X =
array([[ -16.360,  -98.333,   -7.809, -115.795,  -72.352,  -54.787,
        -120.751, -185.473, -176.955,  -18.580, -136.575,  -51.647,
        -213.611,   28.647, -120.608, -186.695],
       [ -20.975,  -96.482,  -13.763,  -97.654,  -51.053,  -64.061,
         -99.304, -105.791, -175.951,   -0.680,  -97.471,  -45.020,
        -216.338,   45.464, -138.011, -163.043],
       [ -59.633, -108.382,   -7.997,  -22.831,    6.213,  -80.474,
        -119.122, -149.729, -209.955,  -52.673,  -18.403,  -40.258,
        -231.527,   53.180, -126.012, -172.334],
       [ -20.669,  -97.714,  -29.964, -142.688,  -51.965,  -69.396,
        -124.548, -155.293, -177.535,  -53.630, -111.564,  -46.684,
        -203.309,   52.168, -119.054, -153.884],
       [ -26.539, -114.434,    0.805,   68.571,  -54.381,  -73.858,
        -133.030, -173.702, -182.842,  -50.329,  -67.347,  -35.315,
        -301.171,   37.031, -126.399, -180.830],
       [ -20.102,  -91.852,  -17.839,  -91.259,  -50.625,  -69.536,
        -123.289, -124.055, -176.139,  -16.655, -109.322, -100.594,
        -222.639,   30.242, -124.721, -175.708],
       [ -37.562,  -91.948,   -3.895,  -57.285,  -29.846,  -55.492,
        -108.302,  -62.595, -204.508,   -5.148, -129.599,  -74.645,
        -242.604,   28.295, -171.668, -174.126],
       [  -7.475,  -88.533,   -8.340, -108.288, -106.645,  -41.765,
        -117.845,   18.318, -143.736,   41.404, -152.472,  -48.521,
        -226.362,   60.901, -144.207, -183.252],
       [  16.578,  -20.378,  -32.758, -137.556, -110.020,  -78.940,
        -242.489, -114.478, -182.652,  116.071, -141.128, -116.007,
        -186.505,   32.899, -105.360, -250.632],
       [   0.598,  -98.334,   51.564, -184.642,  -32.032,   -8.547,
        -188.170, -207.331, -189.317, -160.012,  -95.186,  115.004,
        -239.587,  199.521,   -0.392,  -98.141],
       [   5.500, -112.398,   -6.128, -100.201, -129.225,   40.659,
         -88.349, -170.566, -158.455,   -3.020, -143.532,  -27.073,
        -236.663,   58.902, -139.424, -156.907],
       [ -32.825,  -99.028,  -10.046, -128.490,  -56.305,  -50.253,
        -104.272, -168.467, -178.839,  -45.108, -141.256,  -50.319,
        -218.098,   29.534, -123.652, -175.001],
       [ -70.305, -112.573,   -8.048,  -48.274,   71.163,  -78.659,
         -99.483,  -91.732, -225.542,  -20.753,   38.850,  -47.532,
        -224.566,   54.826, -145.522, -166.727],
       [  -5.550, -104.774,    8.081, -100.550, -100.861,  -27.780,
        -128.155, -148.722, -146.177,  -13.393, -150.738,  -59.573,
        -220.168,   37.843, -138.879, -202.980],
       [  10.106, -114.655,  -12.211, -105.534,  -47.027,  -58.507,
        -114.659, -199.947, -173.773,  -26.414,  -38.348,   24.435,
        -233.323,   67.015,  -54.205, -162.713]])
X[0,0]: -16.360
X[13,4]: -100.861
X[10,15]: -156.907
X[9,1]: -98.334
X[:, 3]: [-115.795, -97.654, -22.831, -142.688, 68.571, -91.259, -57.285, -108.288, -137.556, -184.642, -100.201, -128.490, -48.274, -100.550, -105.534]
X[:, 11]: [-51.647, -45.020, -40.258, -46.684, -35.315, -100.594, -74.645, -48.521, -116.007, 115.004, -27.073, -50.319, -47.532, -59.573, 24.435]
X[7,11]: -48.521
X[7,5]: -41.765
X[12,2]: -8.048
X[1,14]: -138.011
X[1,7]: -105.791
X[10]: [5.500, -112.398, -6.128, -100.201, -129.225, 40.659, -88.349, -170.566, -158.455, -3.020, -143.532, -27.073, -236.663, 58.902, -139.424, -156.907]
X[10,3]: -100.201
X[14,0]: 10.106
X[:, 6]: [-120.751, -99.304, -119.122, -124.548, -133.030, -123.289, -108.302, -117.845, -242.489, -188.170, -88.349, -104.272, -99.483, -128.155, -114.659]
X[14,13]: 67.015
X[11,8]: -178.839
X[:, 14]: [-120.608, -138.011, -126.012, -119.054, -126.399, -124.721, -171.668, -144.207, -105.360, -0.392, -139.424, -123.652, -145.522, -138.879, -54.205]
X[6,6]: -108.302
X[1,4]: -51.053
X[2,11]: -40.258
X[9,3]: -184.642
X[5,12]: -222.639
X[6,15]: -174.126
X[:, 2]: [-7.809, -13.763, -7.997, -29.964, 0.805, -17.839, -3.895, -8.340, -32.758, 51.564, -6.128, -10.046, -8.048, 8.081, -12.211]
X[:, 9]: [-18.580, -0.680, -52.673, -53.630, -50.329, -16.655, -5.148, 41.404, 116.071, -160.012, -3.020, -45.108, -20.753, -13.393, -26.414]
X[13,10]: -150.738
X[10,6]: -88.349
X[12,8]: -225.542
X[13]: [-5.550, -104.774, 8.081, -100.550, -100.861, -27.780, -128.155, -148.722, -146.177, -13.393, -150.738, -59.573, -220.168, 37.843, -138.879, -202.980]
X[:, 7]: [-185.473, -105.791, -149.729, -155.293, -173.702, -124.055, -62.595, 18.318, -114.478, -207.331, -170.566, -168.467, -91.732, -148.722, -199.947]
X[6,9]: -5.148
X[3,8]: -177.535
X[5,6]: -123.289
X[12]: [-70.305, -112.573, -8.048, -48.274, 71.163, -78.659, -99.483, -91.732, -225.542, -20.753, 38.850, -47.532, -224.566, 54.826, -145.522, -166.727]
X[14,8]: -173.773
X[13,1]: -104.774
X[14,5]: -58.507
X[4,5]: -73.858
X[4]: [-26.539, -114.434, 0.805, 68.571, -54.381, -73.858, -133.030, -173.702, -182.842, -50.329, -67.347, -35.315, -301.171, 37.031, -126.399, -180.830]

grid =
[[-16  61  62  62  44 -58  79  80 -50 -34  15  70]
 [-17  65  66  66  47 -63  85  85 -54 -37  16  75]
 [-17  65  65  66  46 -62  84  84 -54 -37  16  75]
 [-19  71  71  71  50 -70  91  92 -62 -42  18  82]
 [ 15 -59 -60 -60 -43  52 -77 -77  45  31 -15 -68]]
grid[0,0]	-16
grid[3,9]	-42
grid[1,7]	85
grid[4,11]	-68
grid[0,10]	15
grid[0,4]	44
grid[4,9]	31
grid[1,11]	75
grid[4,3]	-60
grid[1,0]	-17
grid[:, 3]	[62, 66, 66, 71, -60]
grid[1,4]	47
grid[:, 9]	[-34, -37, -37, -42, 31]
grid[2,4]	46
grid[4,8]	45
grid[0,3]	62
grid[:, 7]	[80, 85, 84, 92, -77]
grid[0,8]	-50
grid[0,9]	-34
grid[4,10]	-15
grid[:, 1]	[61, 65, 65, 71, -59]
grid[2,8]	-54
grid[4,1]	-59
grid[2,9]	-37
grid[2]	[-17, 65, 65, 66, 46, -62, 84, 84, -54, -37, 16, 75]
grid[:, 2]	[62, 66, 65, 71, -60]

x =
[[ 34  52 -26  60  51  69  77  61  34]
 [ 34  52 -26  60  52  69  78  60  35]
 [ 35  52 -27  61  52  70  79  61  35]
 [ 34  51 -26  61  52  68  78  60  34]
 [ 35  53 -26  61  52  70  79  61  35]
 [-28 -46  36 -55 -46 -65 -74 -55 -28]]
x[0][0]: 34
x[5][3]: -55
x[3][8]: 34
x[5]: [-28, -46, 36, -55, -46, -65, -74, -55, -28]
x[4]: [35, 53, -26, 61, 52, 70, 79, 61, 35]
x[0][1]: 52
x[0][6]: 77
x[3][2]: -26
x[:, 4]: [51, 52, 52, 52, 52, -46]
x[2][4]: 52
x[3][7]: 60
x[2][2]: -27
x[5][6]: -74
x[:, 0]: [34, 34, 35, 34, 35, -28]
x[5][4]: -46
x[0][2]: -26
x[0]: [34, 52, -26, 60, 51, 69, 77, 61, 34]
x[1][8]: 35
x[4][8]: 35
x[4][7]: 61
x[2][8]: 35

a =  1.4   1.9  -0.7  -1.4  -1.8  -1.5   0.1   0.5   0.8   0.8  -1.3   0.1
a[0] = 1.4
a[6] = 0.1
a[3] = -1.4
a[5] = -1.5
a[4] = -1.8
a[1] = 1.9

M = [  69 -103  -91   86  -95   79   87   89   84   94 -102]
M[-11] = 69
M[6] = 87
M[9] = 94

W = [ 34  -8  59 -36 -35  34  71 -72 -22  95]
W[0] = 34
W[5] = 34
W[-9] = -8
W[4] = -35
